(in the rows, 128 means zero)
Facts:
grati {kozeple=dradril}
vitir {gridutom=plifir dronu}
grega {kozeple=puplom, gridutom=suzaluk brazuken}
zotrem {gridutom=plogrel}
tetres {kozeple=buske}
kobruplo {kozeple=grati}
sotir {gridutom=stofeflam}
druzo {gridutom=tobak brobrok}
nazuska {kozeple=logi, gridutom=fudu brade kifer}
grotus {bufor=plogrel, gridutom=tobak}
letrur {kozeple=vurer}
griruk {bufor=stuve, gridutom=gade}
bakis {gridutom=gutro}
dapli {bufor=drefoper, kozeple=dronu}
brazuken {gridutom=tobak}
klapare {gridutom=tobak vadun mazas dodir druzo}
tetom {gridutom=tobak buzo dradril}
ridrir {bufor=skifogros, kozeple=kliman}
fledris {kozeple=luske}
luvestu {kozeple=staklumi, gridutom=brolem}
gutro {kozeple=luvestu, gridutom=tobak}
padril {gridutom=tobak brolem}
lopodrol {gridutom=sotir gisikla tobak zotrem dronu brubro}
skudibe {bufor=liflur, kozeple=vitir, gridutom=vadun plifir dodir}
brolem {kozeple=fudu, gridutom=tobak plifir}
buzo {kozeple=ruto, gridutom=tobak plifir brolem}
vurer {bufor=guli, kozeple=muzis, gridutom=brazuken}
plozom {bufor=graskek, kozeple=letrur, gridutom=tobak}
gade {gridutom=tobak}
fudu {bufor=stofeflam, kozeple=skigrek, gridutom=stofeflam tobak brolem}
drefoper {kozeple=miplubru}
brigron {gridutom=brazuken}
stekan {bufor=skevos, kozeple=monak}
loflu {bufor=brigron}
fleple {bufor=dapli, kozeple=dodir}
ligam {bufor=rilukil, kozeple=stuve}
skifogros {bufor=plaflok, gridutom=plifir dradril}
rine {gridutom=tobak vadun brolem}
biple {kozeple=gisikla, gridutom=tobak}
monak {kozeple=gutro}
rivir {bufor=dronu, gridutom=buzo gutro vurer}
flunor {kozeple=drefoper, gridutom=tobak luvestu}
grufletron {kozeple=plaflok}
muzis {kozeple=lizar}
dronu {bufor=grotus, kozeple=saniru}
rilukil {bufor=flunor, kozeple=flefolom, gridutom=brolem}
plifir {bufor=ligam, kozeple=mupe, gridutom=tobak}
ruto {kozeple=fledris}
puplom {kozeple=naklike}
plaklim {bufor=griruk, kozeple=trubrir}
flega {kozeple=trame, gridutom=testun dronu}
naklike {kozeple=stekan}
plaflok {kozeple=gakogir}
stapla {gridutom=tobak vadun lerum plogrel}
stuve {bufor=kifer, kozeple=biser, gridutom=mazas}
stobrufol {kozeple=vusku}
skevos {bufor=fleple, gridutom=bakis}
brade {gridutom=dodir}
kliman {bufor=lekal, kozeple=zasti, gridutom=plifir}
reflar {kozeple=graskek}
flepam {bufor=mupe}
zupluk {gridutom=dradril}
trubrir {kozeple=bifi, gridutom=fudu tobak}
buske {bufor=faskin, kozeple=loflu}
guli {gridutom=brobrok}
lekal {bufor=zasti, gridutom=fudu tobak}
stofeflam {bufor=monak, gridutom=gutro brolem}
fizan {kozeple=fleple, gridutom=tobak}
pleni {gridutom=zikler}
mupe {kozeple=kifer}
trame {kozeple=biple}
faskin {gridutom=liflur}
stekural {gridutom=tobak gade grega rilukil nuzel}
saniru {kozeple=suzaluk}
depe {kozeple=plepe}
testun {kozeple=fizan}
vadun {bufor=logi, gridutom=tobak}
suzaluk {kozeple=liflur, gridutom=buzo gutro brolem}
plogrel {bufor=biser, gridutom=tobak plifir}
flagrar {kozeple=buzo}
zikler {gridutom=mazas}
brusin {gridutom=skevos}
lerum {kozeple=guli, gridutom=fudu}
pizik {gridutom=vurer}
zasti {bufor=luske, kozeple=betutal}
kifer {gridutom=fudu}
draklakos {bufor=loflu, kozeple=lerum, gridutom=zikler}
biser {bufor=vadun, kozeple=gade}
lizar {bufor=flunonun, kozeple=ridrir, gridutom=faskin plogrel}
staklumi {kozeple=tetres}
flefolom {bufor=fudu}
gisikla {kozeple=klaska}
luske {bufor=grati, kozeple=skugres}
dinivuk {gridutom=plifir trubrir}
bifi {bufor=rivir, kozeple=klidolas}
liril {bufor=skudibe, gridutom=plogrel}
zivol {gridutom=rilukil}
tretra {kozeple=plozom}
liflur {bufor=ridrir, kozeple=flunor, gridutom=trubrir}
flivuklis {kozeple=grega}
logi {bufor=kobruplo, kozeple=brolem}
betutal {kozeple=depe}
miplubru {kozeple=rilukil}
flunonun {bufor=plozom, kozeple=plifir, gridutom=brade brobrok}
dradril {kozeple=flivuklis, gridutom=brolem}
nuzel {gridutom=tobak zikler}
lestaka {kozeple=tumol, gridutom=tobak}
skugres {bufor=kliman, kozeple=lestaka, gridutom=stekan plozom}
skigrek {kozeple=kobruplo}
klaska {kozeple=skudibe}
gikil {bufor=nuzel, gridutom=vitir}
mazas {bufor=plifir, gridutom=plifir}
dodir {kozeple=reflar, gridutom=tobak gutro dradril}
tasaplol {bufor=brade, gridutom=vadun}
plepe {kozeple=stobrufol, gridutom=skudibe brolem}
gakogir {bufor=bifi, kozeple=dapli, gridutom=stapla}
klidolas {kozeple=nadok}
vusku {kozeple=plaklim, gridutom=brazuken zikler}

Known rows:
[104  83 145 104 103  97 146  98 139 116 118 143 133 130  87 124 134 115
 126 137 133  90 117 138 173 121 124 125 142 154  89 120 135 137 117 134
 112 183 115]: tetres
[106  90 138 121 120 108 115  97 131 120 145 148 138 123  73 145 135 132
 139 115 157  69 113 160 152 102 110 110 158  83 140 125 140 103 111 122
 104 149 131]: flagrar
[ 84 117 124 135 112 129 172  83 120 151 128 135  79 123  75 107 108 117
 126 101 144  89 103 125 159 113 106 103 151 113 126  89 175 167  95 129
 105 161 131]: gakogir
[116  86 138 107 112 110 127  90 129 119 129 143 100 138  57 101 105 120
 132 155 113 117 139 153 154 146 127 115 144 128 152 110 169  98 107 126
 119 143 155]: betutal
[106  89 137 121 120 109 120  98 134 120 146 154 139 122  74 149 137 133
 140 117 158  66 114 165 153 100 109 109 159  80 141 125 139 101 113 123
 102 149 131]: ruto
[ 81 108 139 134 111 135 170  83 121 145 134 140  79 129  73 103 113 124
 121  99 131  85 110 126 166 114 112 108 150 111 118  96 160 159  97 122
 111 156 132]: plaflok
[ 96  78 137  91  99  93 140  95 133 107 119 143 117 131  88 125 138 111
 123 128 125 100 113 141 177 115 125 124 145 154  92 123 132 140 118 133
 113 174 112]: monak
[ 97  87 141 115 110  91 120  90 126 121 126 142 119 143  52 101 103 124
 137 140 130 140 127 147 159 151 129 109 141 119 145 110 166  81 120 125
 122 150 158]: ridrir
[101  90 159 106 112  68 133  91 132 117 119 174 140 149  62  91 104 127
 139 116 124 150 117 140 152 154 115 109 138  98 127 111 146  92 130 120
 124 135 165]: vurer
[ 89  92 122 122 111  80 109  92 116 127 124 114 133 140  49 106  97 113
 140 141 152 138 112 142 158 153 135 108 139 121 156 106 189  82 119 135
 118 166 154]: lizar
[ 75 108 152 121 109 168 194  86 115 155 134 158  80 134  72 104 111 132
 113  92 131  99 115 121 186  96 137 122 151 104 120  99 147 154  93 114
 116 172 140]: dronu
[ 93  79 130  82  98  93 134  92 126 102 120 144 103 132  88 124 139 107
 122 121 124 106 111 143 178 113 127 124 147 148 101 125 135 138 115 130
 115 162 113]: naklike
[ 92 103 159 145 120 104  19  78 121 128 147 142 144 141  85 120 109 100
 132 102 139  67 133 114 139 122 116 130 163 131 117 113 133 103  93 126
 124 153 148]: skudibe
[ 85  90 145 122 109  81 110  89 122 123 126 137 134 144  52 104 105 126
 139 124 143 149 117 138 162 150 131 107 142 113 137 112 162  83 126 122
 122 155 154]: letrur
[133  84 133  96 114 129 133  90 132 122 132 138  84 133  63 105 110 116
 127 165  97  92 150 157 152 138 121 120 147 134 156 111 173 114  96 126
 117 136 150]: stobrufol
[ 97  91 137 115 111 116  97  82 127 126 131 134 105 129  72 120 125 123
 132 120 146  94 129 128 151 122 111 112 154 124 121 122 157 135 109 112
 113 144 127]: druzo
[ 99  77 152 101 113 134 117  91 110 129 144 123 133 141  71 114 127 123
 120 111 139  78 127 131 167 121 141 133 145 110 116 127 154 111 104 112
 119 151 131]: brubro
[110 105 134 117 110 105 118  87 121 128 128 126 117 128  77 124 117 114
 135 122 139 101 117 132 141 123 110 117 155 119 127 113 160 132 104 126
 111 145 130]: padril
[105  97 142 117 111 115 117  88 120 126 134 123 116 132  75 120 122 120
 131 120 138  94 122 134 150 123 118 120 152 117 121 117 154 122 104 120
 114 146 128]: flepam
[110 108 131 113 111 102 119  86 124 130 125 129 115 129  78 125 116 112
 136 123 144 103 117 131 141 122 108 116 155 119 127 114 163 137 103 125
 111 146 131]: zupluk
[ 98  91 123 117 113 118 105  91 107 133 139  96 131 130  69 124 118 109
 127 123 158  74 113 132 154 126 135 122 146 120 132 116 184 120  99 129
 111 159 124]: faskin

Rows:
No name comes twice in this set of rows, the named rows included.
[102  89 146 112 112 120 113  87 117 125 138 127 116 136  73 116 125 121
 128 114 139  83 124 133 152 126 122 122 147 116 116 123 155 118 103 116
 115 145 130]	tobak
[ 98 115 155 148 119  97  16  77 122 130 143 142 141 138  88 123 104  95
 136 106 139  74 130 115 129 120 108 126 166 132 121 107 132 106  92 131
 122 154 150]	biple
[135 106 158  91 115  86 154  87 135 120 117 174 122 138  92 108 117 116
 135 107 113 105 117 133 127 125  88 120 151  95 109 113 134 146 109 122
 115 117 147]	pizik
[ 92  78 124  74  99  87 126  88 120  93 121 140  91 134  89 119 140 105
 120 105 114 111 108 146 172 112 122 122 150 133 109 125 130 138 113 125
 118 139 117]	grega
[ 71 103 121 138 112 145 174  85 111 156 137 117  82 126  70  99 111 118
 118  95 149  64 101 125 174 115 121 105 143 110 125  89 186 166  92 127
 107 169 126]	liflur
[103 118 160 150 116  98 145  93 135 104 150 132  51 122  74 160 128 139
 159  95 174  68 112 205 122 111 112 106 147 109 134 126 123  59  88 128
  90 151 125]	skugres
[139  82 125  94 117 138 132  91 128 123 133 124  87 128  69 109 114 111
 124 166 100  67 151 156 149 131 122 124 147 138 157 114 183 124  89 129
 112 138 143]	trubrir
[ 97  99 133 115 110 111  78  77 133 132 126 139 103 124  71 127 124 124
 140 125 157 106 137 117 140 120  97 104 162 130 121 125 165 149 113 108
 110 142 124]	flunonun
[118 104 141 110 112 101 127  87 126 126 128 140 119 132  82 120 119 116
 134 118 128 104 118 131 139 125 104 117 155 112 120 112 151 135 106 123
 115 137 133]	rivir
[112  96 149 113 112 105 122  89 124 120 130 131 116 133  79 112 122 120
 129 118 124  94 120 133 146 126 105 120 150 107 115 117 142 129 106 120
 117 133 133]	brazuken
[ 86  83 112  69  98  92 112  82 108  97 124 128  74 134  84 125 137 102
 121  97 120 118 108 146 170 109 126 121 154 130 124 126 145 134 111 121
 116 131 117]	dradril
[ 88  91 142 119 110  84 114  89 123 122 126 143 129 144  52 101 104 125
 140 131 136 148 121 141 162 151 132 109 141 116 139 111 162  79 125 123
 122 152 157]	muzis
[113  98 144 117 113 110 115  88 118 127 133 118 120 132  77 120 121 118
 132 119 141  89 121 130 141 124 112 123 152 113 117 121 156 129 103 119
 113 140 127]	gade

The same things again, as new rows of numbers:
Known rows:
[119 135 138 141 133 133 134 126  99 132 130 126 141 122 111 141 110 127
 140 139 144  98 147 151 125 129 105 145 143 109 128 129 120 132 139 152
 137 114 101 125  98]: fizan
[122 126 154 124 100 127 129 118 124 111 131 140 147 138 139  89 124 140
 149 127 126 123 141  98 112 121 117 125 140 132 118 102 123 155  91 147
 145 139 143 146 128]: tasaplol
[122 128 151 124 103 126 128 118 124 112 130 132 149 138 141  92 122 141
 153 127 126 125 141  99 115 122 119 122 138 137 119 105 124 161  92 144
 145 144 147 152 122]: griruk
[145 100 130 158 144 120 141  91 124 123  94 131 111 115 108 150 151 142
 126  86 148 104 135 181 135 137  83 137 117 146 150 127 118 129 109 152
 129 119 118 152  76]: grega
[112 116 152 132  95 123 136 113 103 130 132 130 179 162 138  69 128 113
 175 112 108 124 156  87 125  80 112 121 153 156 124 113 159 144 116 155
 141 150 140 164 113]: lopodrol
[110 112 163 128 126 160 141 145 112 173 159 114 111 160  84 183  64 170
 190 181 132 146 131 129 130 101 136 132 156  99 166 195 100  93 173 126
 132  92 117 108 107]: gisikla
[145 127 140 123 106 175 132 161 157 179 141 102 123 153 112 191  95 107
 113 183 137 158 104 134 143 112 154 119 168  95 168 178 119  95 160 101
 131 109  99  92 128]: klaska
[109 117 139 119 126 116 122 117 126 124 143 144 117 145 126  95 120 177
 186 124 104 153 130  86 122 116 135 120 119 149 127 133 132 134 125 126
 126 127 172 154 142]: brubro
[101 166  87 146 148 106 115 153  83 147 107 155 150 129  90 127 113 106
 113 143 162 110 155 135 164 144  90 119 159  76  97  83 132 150 139 142
 117  98  70 205 130]: skugres
[136 155 101 106 135 151 144 129 121 182 135  96 137 147 121 154 135  90
  90 117 128 153 110 146 159 156 148 127  95 126 127 130 126  73 143 101
 128 120 125 105 145]: bifi
[124 125 124 143 141 125 135 121  96 116 143 127 123 122 110 136 122 153
 135 135 133 106 132 153 120 138 114 139 121 107 126 131 114 123 133 140
 134 124 112 123 107]: lerum
[144 128 126 124 115 165 130 158 154 170 137 107 121 148 117 184 112 104
 104 163 135 155 106 140 143 116 147 120 155 103 158 169 125  93 159 102
 126 111 103 101 131]: trame
[151 120 102 123 135 143 130 132 164 158 117 124 114 122 117 158 152 108
  94 127 111 160  99 154 156 124 130 130 129 121 141 156 131 107 149 107
 122 117  92 120 125]: logi
[140 107  98 133 149 158  72 165 179  92 128  96 105 109 127 141 147 101
 100 136  97 107 106 155 137 119 117 155 160 130 123 148 151 113 183  99
  96 123 104 101 176]: muzis
[126 125 162 131  93 134 116 109 126 105 128 133 136 128 165 108 103 165
 150 126 127 157 133 107 119 148 128 140 122 158 124 123 123 161 113 136
 137 164 149 163 133]: skevos
[137 126 114 120 106 130 117 143 167 130 119 139 126 143 159 108 140 113
 107 135 110 179 104  86 135 125 154 102 130 131 123 113 143 139 112  98
 121 144 145 150 172]: tumol
[104 129 171 104 138 106 129 125 153 122 110 154 107 114 135 102 107 171
 143 134 125 139 133  94  96 117 141 139 119 137 122  99  98 160  90 129
 119 117 182 121 139]: zikler
[103 167 158  93 139 143 156 102  80 185 127 101 178 129 111 124 107  89
 111 101 139  95 160 164 132 156 112 175  97 131 106  85 101  92 121 138
 139 116 137 106 104]: vusku
[158  98  92 164 143 129 129 124 153 134  96 109 102 145 125 175 160 102
  85  95 152 116 108 168 144 131 126  87 118 152 158 137 155  91 116  99
 108 120 144 126 129]: naklike
[143 128  97 123 133 137 124 139 147 149 121 113 115 126 126 158 144 101
  93 134 127 142 104 144 151 131 142 121 127 125 137 144 142 101 151 102
 118 123 109 116 141]: biser
[142 123 122 120 101 137 118 139 172 130 121 125 128 149 157 113 141 115
 113 131 115 167 103  91 131 126 156  96 128 144 133 122 145 131 108 100
 125 143 157 139 168]: loflu

Rows:
No name comes twice in this set of rows, the named rows included.
[124 130 166 131  98 125 139 118 117 119 122 134 179 139 153  82 129 110
 146 117 130 108 154  92 105 104 110 129 155 133 111 107 131 164  88 159
 155 148 134 145 118]	klapare
[102 115 108 129 168 112 130 130 116 155 138 134 105 146  97 143 118 145
 173 122 113 139 134 132 146 103 134 134 114 149 139 164 146  91 184 121
  97  99 139 130 129]	testun
[131 138  95 107 155 159 102 136 146 132 140  83 133 122 126 129 152  85
  89 110  96 117 106 161 152 151 123 156 109 141 114 121 137  83 162  96
 112 121 124  94 174]	betutal
[143 131  98 151 143 123 112 131 132 105 107 118  86 141  74 171 139 144
 151 111 192  69 130 166 136 163 103  78 117 140 163 114 129 113  97 118
 118  80 161 153 116]	stekan
[113 123 151 120 116 118 131 120 125 114 136 140 131 140 131  91 119 163
 160 128 119 134 134  90 111 116 127 121 131 136 121 105 120 151 101 137
 134 132 158 144 132]	zotrem
[132 158 102  98 144 157 135 122 118 176 143  81 146 145 120 139 140  85
  86 107 114 142 109 155 158 172 141 142  79 132 118 119 124  62 142  91
 128 121 135  98 161]	stobrufol
[120 127 127 134 152 134  99 140 122  98 137 120 115 108  98 137 118 143
 153 138 135  82 137 154 126 135  92 151 148 112 124 128 118 137 148 143
 123 102 108 127 120]	plozom
[140 121 103 145 133 139 122 147 140 139 112 108 116 144 126 173 130  98
  88 135 147 129 108 145 140 132 144 103 125 135 150 138 149  99 139  93
 113 125 130 113 148]	buske
[130 147  97 105 150 161 113 128 135 151 139  82 135 133 127 133 150  86
  86 103 103 128 107 160 153 159 129 154  94 140 112 124 134  75 154  93
 121 121 131  96 169]	depe
[108 131 132 129 169 112 134 125 113 122 142 141  83 107  95 154 104 185
 149 139 141 120 130 151 114 146 128 149 100 108 133 139  93 122 137 127
 114  95 143 107 118]	plifir
[120 107 125 150 150 147  91 146 116  74 151  99 136 111 108 104 140 113
 127 129  98  52 133 159 115 106  82 166 174 113 112 121 141 130 162 142
 118 127  92 105 137]	lizar
[140 115  99 136 145 151  87 160 169 111 126 103 108 115 126 152 141 103
 100 140 107 120 105 150 141 118 124 142 157 125 131 149 150 113 174 103
 100 120  99 108 162]	letrur
[107 115 151 122 115 114 137 122 120 131 131 139 147 154 136  82 124 133
 172 116 104 138 149  80 121  89 130 118 137 153 124 119 143 134 122 141
 127 132 158 149 126]	gikil
[137 150 155 144 112 132 131 135 139 112 124 148 169 124 174 104 137 101
 159 106 138 130 138  81 112 121 120 113 128 136  99 166 115 166  90 146
 159 116 149 140 166]	guli
[119 119 143 135 154 143  72 143 141  83 126 113 102  89 112 140 104 150
 146 139 131  82 139 169 126 143  93 178 155 131 122 133 121 142 169 135
 103 114 107 124 140]	vurer

Now the same things, written a new way:
Known rows:
[117 121  95 112 122 126 106 126 108  96 119 128  99 122 162 138 118 122
 125 136 107 130 135 133 128 106 110 130 125 131 123 139 143 105]: brazuken
[130 151 132 145 132 139 170 203 168 146  99 126  22 148 137 127  92 156
 104 179  72 168 161 145 180  95 131 131 134 137 168 142 152 114]: gade
[120  88 131 126 195 168 132 117 108 145 181 136 103 156 139 104 115 137
 122 105  94 127  65  97 180 151 122 115 110  90 108 113 115 146]: bifi
[133  80 114  92 158 177 142 125 107 130 162 127 121 133 170 125 101 142
 141 103  92 165  87  95 185 139 145 108 142  99 140  97 117 165]: trubrir
[122 141 143 112 116 128 126 125 126 129 114 113 144 138 135 138 129 132
 144 131 141 145 137 115 124 124 145 111 157 118 137 108 112 156]: dinivuk
[145 136 124 118 110 134 136 151 150 128 119 117 138 133 132 135 141 122
 139 113 100 166 144 110 152 127 141 121 123 124 148 112 142 144]: liflur
[146 110  79  84 125 118 121 118 102 106 103 159 145 134 154 115 120  77
 152 133 105 146 131 142 116 122 145 141 134 132 122 111 160 147]: plifir
[142  85 137 110 117 129 163 114 165 124 111 156 142 118 124  81 130 159
 116 155 121 187 167 175 189 120  63 107 141 172 175 136 140 161]: fudu
[131 115  77  96 104 136 105  85  88  91 151 123 173 116 169 128 138 112
 147  89 155 122 128 125  98 127 137 127 149 124 108 124 131 129]: buzo
[133 102 116 123 123 118  64  82 105 118 177 134 204 106 126 130 174  84
 138  62 140  98  87 117  89 159 123 114  98 103 101 152 120 132]: flagrar
[ 91 121 171 128 125 133 114 132 131 126 123 149 102 155 101 111  77 104
 101 160 151 116 108 139 140 148 148 121 116 133 133 177 113 125]: dapli
[129 130 133 138 115 140 140 123 134 150 135 111 119 119 131 151 178 127
 128 156 168 128 123 140 119 126 152  99 175 117 139 101  93 143]: lopodrol
[142 109 102 117 125 142 141 134 138 138 119 137 110 117 135 152 147  88
 127 164 123 131 130 147 123 141 132 126 140 140 120 114 119 133]: brubro
[140 126 103 124 122 160 143 119 107 134 128 133 140 145 148 121 133 141
 120 132 151 120 147 131 134 122 128 127 134 137 116 159 142 113]: bakis
[115 114 125 135 218 172 172 127 117 136 171 132  76 163 156  99  78 142
 122 108 105 118  54 100 204 159 133 134 109 104 116  63 105 140]: nadok
[128 128 131 123 108 139 140 126 116 118 139 111 132 123 139 137 133 154
 134 124 133 150 145 128 133 108 135 112 159 122 150 126 120 136]: padril
[109 157 165 134 170 177 106 183 158 153 132 119 115 151  91 205 120 115
 141 139  98 113 115  86 115 113 142 193 123 120  96 180 120  87]: staklumi
[156 149 120 159 151 109 142 148 157 167 130 124 129 131 116 122 183 138
 131  93  80 120 143 107 131 125 104 152 102 111 121 110 159 113]: drefoper
[167 154 116 166 162 105 151 141 162 169 135 123 128 136 127 129 198 142
 136  88  75 115 136 106 135 125  98 150  98 117 119 104 161 116]: miplubru
[117 134 159 134 116 115 128 121 109 124 130 109 131 109 124 129 128 174
 140 129 134 138 132 126 116 102 135 110 177 116 136 108 113 146]: klapare
[124 125 141 139 152 124 117 124 134 138 138 133 133 148 121 112 127 115
 129 121 116 107 109 128 133 148 134 135 104 119 118 132 129 120]: depe

Rows:
No name comes twice in this set of rows, the named rows included.
[101 201 168 125 208 187 145 197 188 135 127 119 109 169 104 211  99 112
 149 148 108 104 119 109 132 108 144 237 138 143  89 151 102  76]	loflu
[142  77 111  93 126 137 148 108 167 116 104 177 147 127 132  72 131 147
 112 174  97 188 169 191 187 114  37 117 133 173 155 150 147 150]	brolem
[140 114 107 105 117 130 132 140 118 112 115 143 128 118 133 139 104 113
 138 128 104 154 147 138 129 122 133 143 123 134 136 119 146 144]	vadun
[129 152 115 129 130 133 188 132 116 114 140 121 137 133 149 102  88 133
 134 109 147 124 126 153 128 126 173 157 141 144 132  91 134 141]	kifer
[ 98 106 127 129 157 129 104 114  91 108 150 121  82 140 162 116 127 165
 125 114 113 133  82 109 163  94 106 106 156  84 123 104 106 136]	vusku
[ 96 111 184 101 102 150 113 132 129 114 123 127 109 137 113 134  61 117
 113 168 161 152 117 140 142 139 177 103 146 128 164 166 102 152]	gakogir
[137 113 107 143  92 107 120 139  90 133 102 101  63 120 136 153 104 173
 108 158 140 136 154  90 141 122 114  62 109 121 136 125 146 110]	grega
[139 154 133 116 104 111 121 120 131 124  85 125 146 138 129 126 138 125
 146 151 140 139 157 134 107 108 144 125 146 124 140 118 135 142]	kliman
[137  71 109 111 132 146  66  68 113 119 153 121 208  57  90 210 203 109
 146 151 199 108 114  99  95 172  62 103 149 135  79 103  52 124]	flega
[131 134 172 161 138 128 133 178 167 185 102 142  72 157  77 113 134 142
 103 164  84 140 131 120 163 111 122 119 105 114 145 176 156 115]	biser
[159 189  98 175 183  99 184 159 176 167 120 121 118 142 143 112 171 161
 146  77  63 109 153 110 144 126  94 167 100 143 104  63 167 115]	flefolom

